(in the rows, 128 means zero)
Each row of numbers stands for one object and depends on some of the facts below. Use the named rows to name the rest.

Facts:
brokoplil: points at; nati: belongs to class
beve brokoplil plistin; bidon brokoplil bidul; bidul brokoplil plesten; bigrom brokoplil trasan; biko brokoplil kifus; bitok brokoplil nobrak
bobitrun brokoplil faflam; bokes brokoplil klozi; brakla brokoplil geklak; briplu brokoplil lopi; brisul brokoplil lekliklus; brivek brokoplil pedras
bropo brokoplil tribre; brudar brokoplil drutedro; brugrizo brokoplil dedum; brupe brokoplil sebrapla; dadrestos brokoplil goser; dedum brokoplil flimol
deropak brokoplil bropo; devimek brokoplil gretuzir; doko brokoplil vizam; drevom brokoplil raskik; drinek brokoplil tuflen; dritro brokoplil ladrol
dropir brokoplil siger; druki brokoplil kitram; drutrem brokoplil tasak; faflam brokoplil treska; fibras brokoplil doko; flimol brokoplil neskeru
flodrul brokoplil stebra; flurus brokoplil klaplo; fluski brokoplil bitok; fovo brokoplil sebus; gedo brokoplil grelur; geklak brokoplil pludubrun
getro brokoplil repli; gistafen brokoplil rosker; gito brokoplil skabu; givo brokoplil tugril; grabekar brokoplil vivoku; gridror brokoplil lozin
grusos brokoplil gito; gruvuk brokoplil sarubri; gude brokoplil tirun; gugul brokoplil tuduru; gulum brokoplil drinek; ketro brokoplil gulum
ketru brokoplil steban; kevol brokoplil neras; kifus brokoplil fluski; kitogrer brokoplil rebir; kivas brokoplil stiza; klaplo brokoplil gruvuk
klide brokoplil deropak; klina brokoplil traplaflu; klotrin brokoplil stigel; klozi brokoplil plastin; klusu brokoplil skostur; kofeskol brokoplil neste
kopel brokoplil gradrezak; ladrol brokoplil brivek; legruma brokoplil kopel; lekliklus brokoplil pladin; lobrer brokoplil kofeskol; logum brokoplil pebrin
lopi brokoplil trumum; lozin brokoplil brisul; ludres brokoplil skagestom; luplu brokoplil pakle; mavibun brokoplil soge; medrur brokoplil tifu
mekla brokoplil druki; menuklak brokoplil fovo; nalufle brokoplil treklal; neras brokoplil flodrul; neste brokoplil devimek; netru brokoplil medrur
nobrak brokoplil bokes; nobrom brokoplil beve; noklo brokoplil netru; nuson brokoplil senal; nusteston brokoplil trelen; nutinos brokoplil drutrem
pagri brokoplil klusu; pakle brokoplil trirar; papir brokoplil biko; patren brokoplil legruma; pavi brokoplil trutel; pebrin brokoplil broko
pedras brokoplil papir; pefli brokoplil nester; pitru brokoplil nuson; pladin brokoplil tidrak; plastin brokoplil gistafen; plistin brokoplil flurus
plogrem brokoplil givo; plonos brokoplil getro; plozu brokoplil tremes; pludubrun brokoplil kivas; poverom brokoplil vifetri; raskik brokoplil kitogrer
rebir brokoplil dropir; redramom brokoplil briplu; rekam brokoplil dugrik; rekibim brokoplil subra; repli brokoplil dadrestos; rovem brokoplil klatral
rupem brokoplil trekiplun; rurubos brokoplil sopal; sebus brokoplil pavi; senal brokoplil nusteston; siger brokoplil grusos; sikli brokoplil kifeskar
skedo brokoplil mavibun; skemos brokoplil tura; skepes brokoplil skovik; skiplom brokoplil surus; skosik brokoplil nutinos; skostur brokoplil bobitrun
skovik brokoplil brudar; soge brokoplil trato; sopal brokoplil skemos; sozus brokoplil skikidrar; staklu brokoplil poverom; steban brokoplil brakla
steske brokoplil grunu; stigel brokoplil gugul; stosal brokoplil brupe; subra brokoplil gedo; surus brokoplil kevol; tasak brokoplil gude
tidrak brokoplil dritro; tifu brokoplil ketru; tirun brokoplil fovafik; toskik brokoplil veram; traplaflu brokoplil redramom; trasan brokoplil klide
trekiplun brokoplil logum; treklal brokoplil plonos; trelen brokoplil brugrizo; treska brokoplil keklal; tribre brokoplil staklu; trumum brokoplil rekam
trutel brokoplil steske; tuflen brokoplil fibras; tugril brokoplil zezu; tura brokoplil zede; veram brokoplil trilu; vifetri brokoplil skepes
vitatis brokoplil paturik; vivoku brokoplil ketro; vizam brokoplil nalufle; zezu brokoplil pefli; zovi brokoplil stosal; beve nati 659
bidon nati 839; bidul nati 659; bigrom nati 235; biko nati 446; bitok nati 235; bobitrun nati 394
bokes nati 446; brakla nati 839; briplu nati 839; brisul nati 235; brivek nati 839; broko nati 394
bropo nati 659; brudar nati 446; brugrizo nati 394; brupe nati 446; dadrestos nati 839; dedum nati 839
deropak nati 235; devimek nati 446; doko nati 839; drevom nati 235; drinek nati 394; dritro nati 394
dropir nati 839; druki nati 394; drutedro nati 235; drutrem nati 446; dugrik nati 839; faflam nati 235
fibras nati 394; flimol nati 659; flodrul nati 394; flurus nati 839; fluski nati 235; flutuna nati 235
fovafik nati 446; fovo nati 446; gedo nati 446; geklak nati 394; getro nati 235; gima nati 659
gistafen nati 659; gito nati 394; givo nati 839; goser nati 394; grabekar nati 394; gradrezak nati 235
grelur nati 659; gretuzir nati 446; gridror nati 394; grunu nati 446; grusos nati 446; gruvuk nati 235
gude nati 394; gugul nati 659; gulum nati 235; keklal nati 394; ketro nati 235; ketru nati 659
kevol nati 235; kifeskar nati 839; kifus nati 446; kitogrer nati 659; kitram nati 446; kivas nati 659
klaplo nati 394; klatral nati 446; klide nati 839; klina nati 446; klotrin nati 394; klozi nati 394
klusu nati 394; kofeskol nati 659; kopel nati 235; ladrol nati 394; legruma nati 235; lekliklus nati 394
lobrer nati 235; logum nati 659; lopi nati 446; lozin nati 839; ludres nati 235; luplu nati 446
mavibun nati 394; medrur nati 839; mekla nati 235; menuklak nati 659; nalufle nati 659; neras nati 839
neskeru nati 394; neste nati 394; nester nati 446; netru nati 446; nobrak nati 839; nobrom nati 659
noklo nati 446; nuson nati 235; nusteston nati 235; nutinos nati 394; pagri nati 235; pakle nati 446
papir nati 659; patren nati 839; paturik nati 659; pavi nati 446; pebrin nati 235; pedras nati 394
pefli nati 446; pitru nati 394; pladin nati 839; plastin nati 394; plesten nati 235; plistin nati 235
plogrem nati 235; plonos nati 659; plozu nati 446; pludubrun nati 235; poverom nati 446; raskik nati 839
rebir nati 394; redramom nati 394; rekam nati 659; rekibim nati 394; repli nati 446; rosker nati 659
rovem nati 839; rugras nati 446; rupem nati 235; rurubos nati 659; sarubri nati 446; sebrapla nati 394
sebus nati 446; senal nati 446; siger nati 394; sikli nati 446; skabu nati 839; skagestom nati 235
skedo nati 235; skemos nati 394; skepes nati 446; skikidrar nati 235; skiplom nati 394; skosik nati 839
skostur nati 394; skovik nati 394; soge nati 659; sopal nati 659; sozus nati 394; staklu nati 446
steban nati 839; stebra nati 394; steske nati 394; stigel nati 235; stino nati 839; stiza nati 659
stosal nati 446; subra nati 659; surus nati 839; tasak nati 235; tidrak nati 394; tifu nati 659
tirun nati 235; tistu nati 394; toskik nati 394; traplaflu nati 839; trasan nati 659; trato nati 659
trekiplun nati 394; treklal nati 446; trelen nati 394; tremes nati 659; treska nati 446; tribre nati 839
trilu nati 394; trirar nati 394; trumum nati 659; trutel nati 235; tuduru nati 235; tuflen nati 235
tugril nati 235; tura nati 235; veram nati 394; vifetri nati 446; vitatis nati 839; vivoku nati 235
vizam nati 839; zede nati 659; zezu nati 659; zovi nati 394

Some objects and their rows:
sarubri: [ 84 165 141  82 137  56 113  99 109  88  67 156  98 191 166 108 162 150
 149 114 182  82 162  78 119 130 168 127 150 134 156 167 137 129  92 150
 164]
grusos: [102 112 180 104 144 117 129  84 132 104 125 206 129 185 115 104 151 159
 143 151 169  81 143  85  80  90 167 115 139 172  62  91 145 149 131 184
 167]
stebra: [ 89 163 149  97 135  50 126  98  98 100  58 147  98 187 162 104 164 156
 148 115 178  94 166  68 124 132 170 130 148 148 167 172 125 131 100 138
 162]
fluski: [ 91 116 127  74 125 114 114  50  94  93 202 171 156 172  95 134 165 168
 100 126 137 128 162  90 124 160 168 111 131 139  90 195  98 145 130 103
 140]
nobrak: [ 97 106 130  72 128 115 112  62 103  97 180 166 170 174 109 149 151 158
  98 151 147 145 160  68 122 172 169 108 112 131  94 182  92 140 127 124
 141]
traplaflu: [ 77 112 121  91 139 147 105  83 110 126 137 145 107 195 139 125 140 139
 100 139 171 115 165  95  84 131 174 128  97 152  96 140 134 176 148 160
 151]
klina: [ 79 113 137  88 139 124 103  80 119 114 161 168 109 171 149 122 142 146
 118 116 163  95 163 110  94 141 163 124 118 152  98 139 146 164 134 165
 156]
ketru: [ 81 124 152  87 117  93 125  92  92 106 201 170 173 156 212 106 134 140
 106 128 176 106 149  95  83 184 144 122 163 171 141  48 159 203 177 193
 137]
neskeru: [ 88 159 152  95 137  38 126 103  96 103  58 154  97 179 170  96 175 154
 151 106 178  99 165  68 138 127 172 130 137 146 171 164 123 130  93 135
 155]
logum: [ 83 122 144  96 137 102 111  71 114 116 156 168 121 175 162 120 148 152
 111 126 158 105 158 122  90 141 161 125 110 160 101  86 130 168 131 136
 136]
trelen: [ 82  89 167  93 145  48 112 101 100 142 151 203 107 125 185  73 202 141
 132  65 155 128 159  93 164 113 177 126  55 160 129 102 130 164 101 138
 116]
briplu: [ 68 118 102  86 143 172  98  88 108 132 127 127  95 211 128 128 135 135
  90 145 175 114 174  88  70 132 182 132  81 162  91 169 128 181 153 188
 149]
noklo: [ 82 112 146  88 135 114 107  81 116 111 170 175 121 163 160 119 142 146
 122 114 163  96 158 110 100 145 159 122 131 150 106 123 151 167 137 161
 156]
tremes: [ 86 176 141  88 136  40 119  88 104  91  60 149 106 199 176 105 165 157
 139 127 177  91 160  91 111 135 166 129 142 142 161 124 119 135  92 126
 146]
fibras: [ 97 101 154 111 136  89  99  69 124 125 156 128  79 129 165 164 153 143
 114 130 156  89 158 152 107 132 165 118 140 161 125 102 104 180 117 140
 176]
pakle: [ 83 112 145  90 137 112 105  79 118 111 162 174 114 165 155 120 144 148
 124 112 162  95 160 111 102 140 161 123 124 148 102 129 148 161 130 153
 157]
deropak: [ 85 117 127 109 131 124 102  37  95 111 160 176  87 175 189 124 139 163
 136 136 156 114 160 116 118 140 122 135 115 143  78 147 196 156 128  76
 143]
klatral: [ 84 164 141  82 137  55 113  98 109  88  69 156  98 189 167 108 162 151
 149 113 181  81 161  81 120 130 167 127 153 133 157 165 137 128  91 147
 164]
brivek: [ 75 108 158 103 129 125 133  71 118 122 186 172 138 188  97 101 132 153
 113  71 146 106 158 143  98 127 180 130 143 106 121 102 125 160 169  38
 163]
lozin: [ 79 107 150 103 135 123 120  81 115 126 155 166 116 183 137 106 140 143
 117 106 163 106 155 123  94 117 171 130 124 132 111  95 142 172 155  98
 159]
goser: [ 91 162 151  98 135  47 125  98 100  99  60 143  95 182 165 110 164 155
 149 117 178  93 165  76 127 131 170 129 153 147 169 166 122 133  98 136
 164]

Name these rows:
No name comes twice in this set of rows, the named rows included.
[ 83 125 148  92 128  95 117  81 103 110 174 168 144 166 186 114 142 147
 110 127 166 104 154 111  89 162 153 124 136 162 123  69 143 183 150 158
 138] : kivas
[ 78  97 151  85 141  59 106  87  92 129 158 203 100 137 179  70 216 142
 125  74 157 120 152 102 160  94 172 125  66 154 113  99 138 173  99 127
 113] : nusteston
[ 82 116 144  90 119 111 122  83  83 106 194 169 143 158 179 102 153 144
 111 125 173 104 150  92 101 149 149 123 163 166 123  99 165 199 168 170
 148] : pludubrun
[ 92 102 151  97 137  89  89  68 134 112 166 145  83 130 169 163 151 139
 118 125 158  77 152 161 105 130 160 115 146 146 115  91 121 175 109 144
 177] : treklal
[ 84 116 134  98 133 116 110  63  99 113 161 169 104 173 152 114 159 153
 119 125 160 104 156 112 108 122 155 126 125 155  94 131 151 171 135 122
 148] : bigrom
[ 86 110 162  96 119 104 131  99  87 115 198 167 161 145 195 106 134 141
 117 115 175 111 156  79  99 177 149 123 167 174 146 102 162 196 182 194
 153] : geklak
[ 87 111 136  98 134 109 101  61 107 114 162 149  88 157 151 134 166 147
 110 129 159  93 155 132 105 114 162 122 133 158 101 117 127 182 124 132
 158] : ketro
[ 80 105 145  90 137  88 108  77  96 121 160 186 104 154 163  90 191 147
 120  97 159 113 154 106 133 107 167 125  94 156 105 113 141 173 117 129
 130] : nuson
[ 85 111 155 106 136 111 120  80 109 126 158 165 113 165 146 115 144 153
 122 108 158 106 163 109 103 137 165 128 122 159 112 131 135 165 145 132
 155] : gridror
[ 89 110 145 116 135 115 111  56 104 122 156 173 100 163 185 128 127 161
 139 124 155 118 166 106 116 156 133 133 113 150  97 147 175 150 136  97
 150] : skovik
[ 85 107 150  92 122 112 123  93  95 112 179 167 155 164 182 111 137 135
 111 133 179 117 149  85  97 155 155 123 150 149 131  83 157 192 172 166
 153] : medrur

The same objects again, as new rows of numbers:
Known rows:
trekiplun: [120 121 117 124 117 123 125 123 124 121 123 126 122 129 116 130 115 122
 123 123 122 131 123 116 125 130 126 129 125 118 127 132 123 111 146]
dugrik: [142 124 125 142 196 123 117 137 140 122 159 172 122 163 127 109 108 127
 157 141 151 113 117 130 123 137 123 119 108 127 156 175 117 114  97]
medrur: [125 133 179 120 130 123 161 123 123 132 123 114 163 177 112 108 108 125
 118 123 122 133 115 149 148 194 144 119 139 114 119 128 133 160  97]
skepes: [125 121 176 151 132 125 137 165 128 171 132 170 121 112 113 125 189 146
 140 124 143 113 143 131 127 156 126 142 183 144 182 119 125 122 114]
sopal: [119 123 120 120 116 121 123 122 124 126 125 126 120 116 124 120 126 128
 129 122 123 126 112 129 125 112 124 133 113 129 118 124 119 114 116]
klatral: [123 122 117 118 132 121 127 125 123 120 123 117 120 125 132 119 130 123
 122 124 137 116 132 125 124 121 124 125 135 120 119 123 134 111 125]
druki: [120 121 117 125 118 124 124 123 123 121 124 126 122 129 116 127 113 120
 123 123 122 129 124 117 124 132 125 128 121 116 128 130 122 112 143]
traplaflu: [143 123 126 148 195 122 117 139 145 123 162 176 122 164 126 110 108 128
 169 143 158 113 119 130 124 140 123 119 110 129 158 175 117 115  98]
pavi: [123 124 118 120 114 120 135 124 124 119 124 115 121 123 122 142 139 135
 128 122 140 127 125 122 126 114 137 130 168 142 118 130 138 112 147]
kitogrer: [117 122 120 156 140 120 138 123 123 120 124 174 170 112 117 107 132 121
 114 138 122 115 131 121 130 103 125 139 148 181 122 118 119 207  97]
netru: [117 123 135 119 132 126 161 123 125 140 122 115 140 176 114 108 111 130
 118 122 140 133 126 140 161 174 141 119 156 114 119 119 151 127  98]
zovi: [120 121 117 127 116 126 124 123 123 121 123 126 122 127 116 127 114 120
 130 123 122 132 125 116 125 133 127 126 123 117 127 129 122 112 146]
skemos: [120 121 118 124 117 123 126 123 124 121 124 126 123 129 116 130 115 121
 124 123 122 131 122 116 125 130 125 128 126 118 127 132 123 111 145]
gridror: [123 121 118 148 114 173 117 138 123 120 123 115 140 111 114 121 118 117
 230 130 127 193 162 116 123 140 132 121 106 116 120 119 118 139 168]
skovik: [122 122 175 167 120 129 133 153 127 167 130 185 120 113 113 135 160 138
 131 123 121 113 131 119 128 162 126 149 162 133 200 124 120 126 129]
trilu: [120 121 117 124 120 123 125 123 123 121 124 125 122 131 117 128 114 121
 117 123 122 128 122 116 125 131 125 130 120 115 129 131 123 112 140]
pagri: [127 126 121 119 112 120 131 124 149 122 123 119 122 131 117 153 140 137
 119 127 125 131 115 120 125 109 142 119 135 150 118 125 140 113 140]
zede: [119 125 120 119 118 120 123 123 123 125 125 127 120 117 125 121 127 129
 122 122 123 123 112 128 124 111 124 136 113 128 118 125 119 114 115]
mekla: [128 122 123 121 115 121 124 125 129 125 123 122 121 133 123 132 131 124
 118 134 125 122 120 122 125 116 128 120 115 131 122 120 136 124 125]
tirun: [127 127 119 119 112 120 133 124 148 122 123 119 122 134 118 156 140 137
 112 126 124 130 114 120 126 108 142 119 136 150 118 128 143 112 139]
surus: [146 128 125 119 122 120 125 126 133 120 129 118 127 121 121 118 125 120
 133 123 123 119 118 130 126 133 126 128 128 124 118 141 121 117 127]

Rows to name:
No name comes twice in this set of rows, the named rows included.
[120 124 184 151 117 126 127 134 127 176 132 177 121 112 113 123 172 148
 142 122 125 112 113 135 127 137 125 150 138 145 148 119 118 133 106] : trasan
[118 121 118 150 130 121 139 122 132 120 124 159 168 120 117 112 138 120
 109 163 121 113 147 117 126 103 123 119 148 178 119 119 119 206 102] : drevom
[125 122 157 141 132 123 134 154 128 157 129 156 121 113 114 125 178 140
 136 124 142 113 140 129 127 150 125 137 174 139 165 119 127 119 116] : brudar
[129 125 180 143 119 121 135 150 126 170 127 168 120 118 114 140 177 142
 112 134 123 111 121 126 127 134 129 121 141 147 175 119 133 141 111] : drutedro
[120 124 208 165 118 128 130 146 128 195 136 197 122 113 112 125 188 156
 144 122 126 112 115 138 128 147 125 158 151 152 170 118 117 139 104] : bropo
[149 128 224 153 129 123 134 175 127 165 142 181 120 112 113 120 187 141
 147 124 124 114 129 138 129 175 126 150 169 144 192 126 118 154 109] : tribre
[141 123 125 157 206 123 117 141 149 124 170 187 121 172 128 111 108 130
 174 148 166 113 118 131 123 139 124 119 110 131 167 182 118 116  97] : briplu
[122 120 118 161 208 122 118 138 125 123 158 184 121 179 138 110 108 137
 170 149 199 113 129 125 129 126 124 120 109 134 164 158 121 116  98] : lopi
[130 124 206 161 117 123 135 165 127 187 128 186 120 113 112 140 191 150
 125 135 125 112 125 128 128 145 131 122 155 156 195 119 128 150 112] : deropak
[117 123 122 147 160 120 146 123 122 120 125 152 178 114 122 106 137 121
 112 146 122 115 172 119 127 103 125 128 184 175 121 119 119 190  99] : grusos
[123 121 117 152 189 121 118 135 124 121 148 168 120 165 135 110 110 133
 172 143 191 115 132 125 126 128 122 120 107 132 151 146 122 115 101] : klina

Now the same objects, written a new way:
Known rows:
nutinos: [143 125 108 159 175 128  89 138 165 170 171 155  94 129  97 124 112 169
 148 114 153  93  81  97 162 116 124 157  96 162 182 133 130 136  81  99
 112]
getro: [155 144 116 137 192  87 135 124 177 130 196 143 117 138 101  93  90 166
 154 145 148 121 102 109 108  63 147 178  99 197 170 112 108 146 104 114
  82]
stosal: [161 138 115 136 155 101  94 120 159 185 164 149 106 141 103 126  87 171
 141 129 145 118  91 134 150 108 150 147 119 150 163 145  95 134 105 119
 120]
skostur: [141 125 107 161 174 128  86 138 165 170 171 156  94 128  97 125 113 170
 148 114 154  93  79  97 163 115 124 156  95 163 183 134 129 137  80  99
 113]
dugrik: [158 133 127 104 127  95 113 138 188 190 189 161 122 166  88 137  73 171
 164 101 167 101  75  78 111 142 124 146  76 128 118 111 111 122 125 109
 111]
toskik: [157 138 111 151 179 126 101 138 169 170 176 156 100 139  92 118  96 162
 144 120 152  93  87  95 160 121 119 162  97 155 178 125 129 123  85  98
 115]
pladin: [134 184 127 145 178 105 124 116 170 186 147 186 140 124  98 109  62 159
 138 124 139  61 131  82 104  79 160 129  98 127 148 159 141  94  72  91
 148]
biko: [160 134 137 143 171 122 100  96 179 194 174 150 129 100 106 133  93 144
 105 155 145 106 112 117 146 117 202 127 127 156 147 157 108  95 117 105
 155]
nusteston: [154 165 126  95 186  81 161 132 175 150 158 132  80 165 111  98 106 171
 134  88 133 126 102  92 150 112 163 203 135 160 193 141 102 152 104  43
 152]
klotrin: [156 136 111 151 179 127 101 138 168 171 177 155 100 139  92 119  98 163
 144 120 152  93  87  94 161 120 119 161  97 155 177 126 128 124  84  98
 114]
lozin: [136 179 121 143 173 100 123 122 169 182 148 186 133 130  98 108  66 166
 146 119 143  69 124  89 109  84 149 136  97 128 150 152 139 103  75  94
 139]
trilu: [158 131 112 152 178 128 100 137 172 170 179 156  98 134  93 121 103 161
 143 120 154  97  85  96 163 127 120 163  98 159 178 123 128 123  90  98
 113]
tura: [151 133 108 132 183  99 120 125 185 161 176 157  98 159 103 113 102 180
 142 113 155  98  99  97 132  90 158 146 109 174 182 137 121 155 112 105
 115]
klozi: [162 101 125 159 182 147 106 118 202 170 198 149 106  86 105 136 133 141
 117 140 168 109  87  96 170 164 168 158 105 177 163 119 132  95 126  94
 137]
kivas: [176 146 104 138 214 107  93 152 157 173 143 167 126 170 115  98  87 158
 156 134 169 121 128 126 144 138 128 124  91 140 157 135 156 130 136 101
 124]
paturik: [162 129 115 129 183 122 100 125 162 182 157 153 140 147 107 116 113 178
 148 120 155 119 109 108 124 121 144 156 101 147 170 120 129 149 105 105
 126]
pefli: [156 135 114 137 153 102  90 120 157 185 163 149 104 139 104 127  90 173
 142 126 146 119  88 133 151 105 151 144 117 151 163 148  96 139 104 119
 120]
fibras: [159 148 122 157 190 112 115 137 157 133 202 139 122 114  89  96  85 145
 160 155 143 119  89 109 132  88 107 198  82 182 163  96 113 114  75 109
  75]
bokes: [166 107 130 144 161 122  99  99 191 186 184 143 116  88 115 140 120 149
 111 151 160 131  94 133 157 148 201 140 128 170 145 141 101 103 143 113
 145]
gulum: [155 148 117 137 194  86 134 125 174 131 195 144 118 142  99  91  86 164
 153 144 145 117 104 108 107  58 146 177  98 194 170 114 108 146 100 113
  82]
skovik: [202 138 103 162 165 132 111 153 200 182 166 188  94 133  94 123 103 192
 126 145 154 108 102  89 161 113  84 154 108 153 179  89 119 128  75 100
 112]

Which object is each row?
No name comes twice in this set of rows, the named rows included.
[157 161 126 123 180 114 131 143 161 163 162 137  85 144  98 109 101 155
 138 100 135 114  89  91 175 137 123 203 117 144 185 130 114 121  79  50
 142] : pitru
[174 156 106 146 184  87  88 144 155 177 151 163  94 162 109 107  59 151
 147 142 158 119 109 148 167 120 134 117 111 141 151 158 121 115 132 115
 118] : noklo
[129 136 104 151 151  96 108 131 173 169 150 177 104 114 113 121 109 184
 167 101 163 101  89 115 123 110 139 150  92 151 157 140 127 137  97 108
 117] : flurus
[156 126 113 129 181 122  95 125 158 184 153 152 137 149 107 118 116 182
 150 115 154 117 106 108 124 117 144 153 100 148 172 126 129 155 100 104
 126] : zezu
[147 171 129 154 198 135 103 125 160 185 166 164 128 140  83 112  66 147
 122 135 129  54 120  66 146  84 142 136 101 139 174 153 144  96  55  82
 140] : lekliklus
[151 146 133 158 198 145 105 116 180 184 180 158 128 109  92 123  91 136
 109 145 143  69 116  72 153 115 166 138 105 155 166 144 144  84  84  82
 150] : pedras
[157 109 126 140 194 121 127 102 216 165 194 153 114 106 113 126 126 153
 108 139 164 102 111  90 135 123 213 137 119 190 166 137 129 117 144  97
 145] : bitok
[176 142 104 137 211 108  94 149 159 173 145 165 127 167 115 100  91 160
 155 131 170 124 126 126 144 139 129 129  93 142 157 131 153 131 136 102
 124] : stiza
[138 166 131 149 177 113 126 110 184 184 156 183 140 104 104 116  80 153
 130 130 149  72 127  86 111 101 176 130 101 137 142 153 142  85  93  90
 155] : brivek
[145 123 107 159 175 128  89 138 167 169 173 154  93 127  98 125 113 168
 147 115 155  96  79  98 164 120 125 158  95 163 181 130 129 134  85  99
 112] : keklal
[173 122 135 106 145 125  90 147 178 195 214 136 115 191  68 145  68 155
 146 112 156  89  64  53 148 147 105 149  76 135 138 105 111 120 109 101
 104] : redramom

